Below is a small trained network, with its code and all its weights. Each question gives an input and a target symbol and asks what happens when units are switched off, that is, made to give their printed mean instead of their output.

import numpy as np


def w(rows, s, z=0):
    codes = np.array(rows[::2]) - 128.0
    scale = np.full(codes.shape[1], s)
    scale[-1] = z or s
    return codes * scale


def norm(h):
    return h / np.sqrt((h * h).mean(-1, keepdims=True) + 1e-5)


def f(y):
    return np.maximum(y, 0)


def softmax(a):
    e = np.exp(a - a.max(-1, keepdims=True))
    return e / e.sum(-1, keepdims=True)


def log_softmax(a):
    a = a - a.max(-1, keepdims=True)
    return a - np.log(np.exp(a).sum(-1, keepdims=True))


def net(x, mask):
    ids = ['αβγδζθξπτω'.index(c) for c in x.split()]
    T = len(ids)
    res = E[ids] + P[:T]
    u = 0
    for l in range(2):
        r = norm(res)
        for j in range(2):
            rows = slice(3 * j, 3 * j + 3)
            q, k, v = (r @ M[l][rows].T for M in (Q, K, V))
            z = softmax(np.where(np.tri(T) > 0, q @ k.T / 3**0.5, -1e9)) @ v
            o = O[l][rows]
            res = res + np.where(mask[u + j], z, o[:, -1]) @ o[:, :-1]
        u += 2
        y = f(norm(res) @ A[l][:, :-1].T + A[l][:, -1])
        res = res + np.where(mask[u : u + 8], y, B[l][:, -1]) @ B[l][:, :-1]
        u += 8
    return log_softmax(norm(res)[-1] @ U[:, :-1].T + U[:, -1])


Q, K, V, O, A, B = {}, {}, {}, {}, {}, {}
E = w([
[74,115,190,167,183,121,109],'α',
[107,116,182,97,221,124,90],'β',
[112,125,126,125,254,134,134],'γ',
[133,106,160,111,156,70,114],'δ',
[54,118,117,178,174,93,121],'ζ',
[57,104,219,148,170,141,63],'θ',
[106,142,109,193,229,109,134],'ξ',
[167,106,196,178,78,38,152],'π',
[162,216,77,5,116,217,234],'τ',
[16,107,91,67,52,170,175],'ω',
],0.00078)
P = w([
[132,220,130,152,183,153,200],'0',
[122,155,86,126,112,114,44],'1',
[118,85,61,111,125,179,20],'2',
[116,93,121,165,192,151,239],'3',
[93,184,164,133,145,71,190],'4',
[112,176,98,93,121,65,53],'5',
[197,26,28,154,129,181,68],'6',
[169,63,146,203,150,182,193],'7',
[117,171,254,42,95,77,126],'8',
[123,153,74,111,93,51,43],'9',
[101,95,64,219,107,58,181],'10',
],0.0016)
Q[0] = w([
[206,16,56,189,161,212,224],'0.h0',
[209,39,35,168,137,194,61],'0.h0',
[183,66,235,171,180,240,253],'0.h0',
[43,202,172,31,122,29,25],'0.h1',
[165,41,33,209,127,200,88],'0.h1',
[101,221,27,110,90,63,18],'0.h1',
],0.0049)
K[0] = w([
[29,241,176,63,70,3,114],'0.h0',
[18,244,201,188,103,76,226],'0.h0',
[96,229,27,4,159,5,5],'0.h0',
[203,24,79,216,87,239,184],'0.h1',
[61,204,241,108,183,23,169],'0.h1',
[168,53,210,242,189,242,215],'0.h1',
],0.0046)
V[0] = w([
[200,7,166,95,189,121,102],'0.h0',
[225,162,8,74,211,157,118],'0.h0',
[92,125,61,214,84,51,113],'0.h0',
[183,59,5,128,119,125,158],'0.h1',
[139,80,79,52,129,78,186],'0.h1',
[104,127,233,155,166,84,145],'0.h1',
],0.0025)
O[0] = w([
[145,3,165,92,131,171,165,2],'0.h0',
[168,59,13,97,159,55,138,212],'0.h0',
[59,124,121,173,68,134,57,125],'0.h0',
[147,141,65,189,88,188,85,59],'0.h1',
[190,81,105,144,108,182,113,95],'0.h1',
[98,47,133,85,139,111,178,176],'0.h1',
],0.0027,0.00084)
A[0] = w([
[188,113,208,117,53,51,56,71],'0.n0',
[129,32,146,106,173,151,53,143],'0.n1',
[10,148,99,71,50,176,99,64],'0.n2',
[136,223,126,143,250,148,142,47],'0.n3',
[223,142,42,167,48,222,220,152],'0.n4',
[143,41,140,219,203,158,124,82],'0.n5',
[202,125,196,162,156,161,224,244],'0.n6',
[172,212,120,37,168,178,86,49],'0.n7',
],0.0014,0.0011)
B[0] = w([
[60,176,121,149,141,100,123,191],'0.n0',
[58,101,116,137,179,118,144,252],'0.n1',
[154,218,119,99,200,176,151,211],'0.n2',
[139,55,120,154,41,150,86,202],'0.n3',
[82,87,129,251,90,95,168,189],'0.n4',
[87,75,106,186,129,95,217,193],'0.n5',
[90,136,102,87,55,79,122,255],'0.n6',
[88,141,98,124,45,243,157,163],'0.n7',
],0.0017,0.00077)
Q[1] = w([
[199,163,133,125,76,60,74],'1.h0',
[150,179,68,47,155,207,14],'1.h0',
[39,62,174,146,42,20,139],'1.h0',
[253,188,178,139,101,185,190],'1.h1',
[205,187,103,168,171,232,192],'1.h1',
[75,112,193,251,129,95,208],'1.h1',
],0.0047)
K[1] = w([
[84,78,82,152,115,237,176],'1.h0',
[83,206,81,234,145,82,205],'1.h0',
[174,57,201,153,53,173,95],'1.h0',
[34,151,47,84,230,87,39],'1.h1',
[99,211,83,76,169,58,80],'1.h1',
[148,102,117,60,3,132,35],'1.h1',
],0.0048)
V[1] = w([
[172,187,140,2,143,118,68],'1.h0',
[200,152,143,156,115,48,81],'1.h0',
[79,159,78,98,81,99,211],'1.h0',
[187,142,190,223,200,57,147],'1.h1',
[48,126,66,98,184,188,89],'1.h1',
[148,128,147,208,217,180,158],'1.h1',
],0.0028)
O[1] = w([
[184,22,167,56,115,158,85,166],'1.h0',
[137,26,220,214,152,141,213,126],'1.h0',
[105,138,88,169,2,206,68,250],'1.h0',
[75,59,199,235,201,112,230,156],'1.h1',
[76,126,73,8,156,56,22,184],'1.h1',
[82,78,96,160,205,9,232,100],'1.h1',
],0.0029,0.002)
A[1] = w([
[167,90,88,62,135,142,251,158],'1.n0',
[123,159,190,41,170,125,149,195],'1.n1',
[54,97,123,136,129,177,88,67],'1.n2',
[117,73,77,58,108,140,59,4],'1.n3',
[176,158,3,75,65,217,148,89],'1.n4',
[125,16,137,143,182,189,92,135],'1.n5',
[57,244,155,235,139,218,124,143],'1.n6',
[182,73,197,166,203,125,170,43],'1.n7',
],0.0022,0.0011)
B[1] = w([
[179,131,85,85,83,159,6,187],'1.n0',
[106,228,149,89,150,175,68,168],'1.n1',
[128,147,171,144,104,95,186,205],'1.n2',
[129,100,139,164,52,166,179,232],'1.n3',
[172,166,198,215,218,28,121,252],'1.n4',
[186,237,135,151,86,71,138,220],'1.n5',
[180,66,94,65,92,242,79,238],'1.n6',
[221,54,188,59,127,98,162,164],'1.n7',
],0.0025,0.0016)
U = w([
[49,169,219,115,168,83,143,95],'α',
[213,31,123,3,126,92,138,114],'β',
[151,79,22,121,179,105,158,37],'γ',
[200,51,221,229,65,101,189,102],'δ',
[52,148,44,128,18,150,87,254],'ζ',
[114,199,211,19,186,131,150,120],'θ',
[41,113,55,196,173,77,174,55],'ξ',
[127,105,212,183,114,243,180,68],'π',
[175,136,60,219,233,66,142,156],'τ',
[207,237,92,165,138,166,36,146],'ω',
],0.0049,0.0025)

Each question gives the input, a string of symbols that net reads in full, and the target symbol t.
The units are the heads (3 rows each of Q, K, V and O) and the neurons (one row each of A and B). Each row of codes is followed by its name. A weight is (code - 128) times the scale printed after its matrix; where a second scale follows, it is the last column's (O, A, B and U).
mask holds one flag per unit, layer by layer, with each layer's heads first. A switched-off unit (its flag False) gives its mean, the last column of its rows in O or B, instead of its output. The means were averaged over made-up inputs and are rounded, as every weight is.
A unit's drop is (log p(t) with every unit on - log p(t) with that unit switched off) / (log p(t) with every unit on - log p(t) with every unit switched off).
The circuit of an input: a set's keep is (log p(t) with only the set's units on - log p(t) with every unit switched off) / (log p(t) with every unit on - log p(t) with every unit switched off). Starting from the 12 units with the biggest drops (on a tie, the unit counted first), units are removed one at a time, each time the one whose removal leaves the highest keep (on an exact tie, the one counted first), for as long as the keep stays at least 0.8.
circuit, biggest first: the units of the circuit, biggest drop first
most important unit: the unit with the biggest drop
top k neurons: the k neurons with the biggest drops, biggest first
k most important neurons of layer l: the k neurons of layer l with the biggest drops, biggest first
heads that matter: for each layer, one digit per head in row order, 1 if its drop is at least 0.15 and else 0, layers parted by /
input τ ω ζ π α β ω β β θ, target β: most important unit -> 0.h0
input δ ω ω β α, target ω: heads that matter -> 01 / 01
input β α ω ζ, target ζ: heads that matter -> 10 / 01
input ω ξ β α β δ, target α: heads that matter -> 10 / 01
input τ δ ζ β τ, target ω: top 2 neurons -> 1.n4; 1.n6
input β δ τ, target β: circuit, biggest first -> 0.h0; 1.h0
input ω θ δ θ γ ω π θ π β ξ, target δ: circuit, biggest first -> 0.h1; 1.h1
input ζ π δ α ζ τ π δ β, target δ: heads that matter -> 11 / 01
input π ω π ω δ, target ζ: top 2 neurons -> 1.n4; 0.n0
input β β ζ, target β: circuit, biggest first -> 0.h0; 1.h0
input ω ω β ω δ δ ζ, target δ: circuit, biggest first -> 0.h0; 0.h1; 1.h0; 1.n5
input ω τ α β τ δ, target β: heads that matter -> 11 / 00
input β δ β τ δ δ π γ β θ τ, target β: circuit, biggest first -> 0.h1; 1.h0; 1.n0
input ω α ξ π π α, target π: circuit, biggest first -> 1.h1; 0.h0; 1.n6
input π ξ ω ξ π ω ζ γ, target ζ: most important unit -> 0.h0
input β β θ ω, target β: circuit, biggest first -> 1.h0; 1.n0
input ω ω β β, target ω: heads that matter -> 01 / 01
input ω ω ω ξ ζ π γ δ δ θ, target δ: circuit, biggest first -> 0.h0; 1.h1
input ω β ω, target ω: circuit, biggest first -> 1.n4; 0.h0
input ω ω ω ζ ξ, target ω: most important unit -> 0.h1
input β ω β ω, target ω: circuit, biggest first -> 0.h1; 1.h1
input ζ θ δ ξ β δ ω θ δ β β, target β: 2 most important neurons of layer 1 -> 1.n7; 1.n4
input ω ω ω π ω τ δ ξ ζ, target δ: heads that matter -> 11 / 00
input ω β θ π, target β: circuit, biggest first -> 1.h0; 1.h1
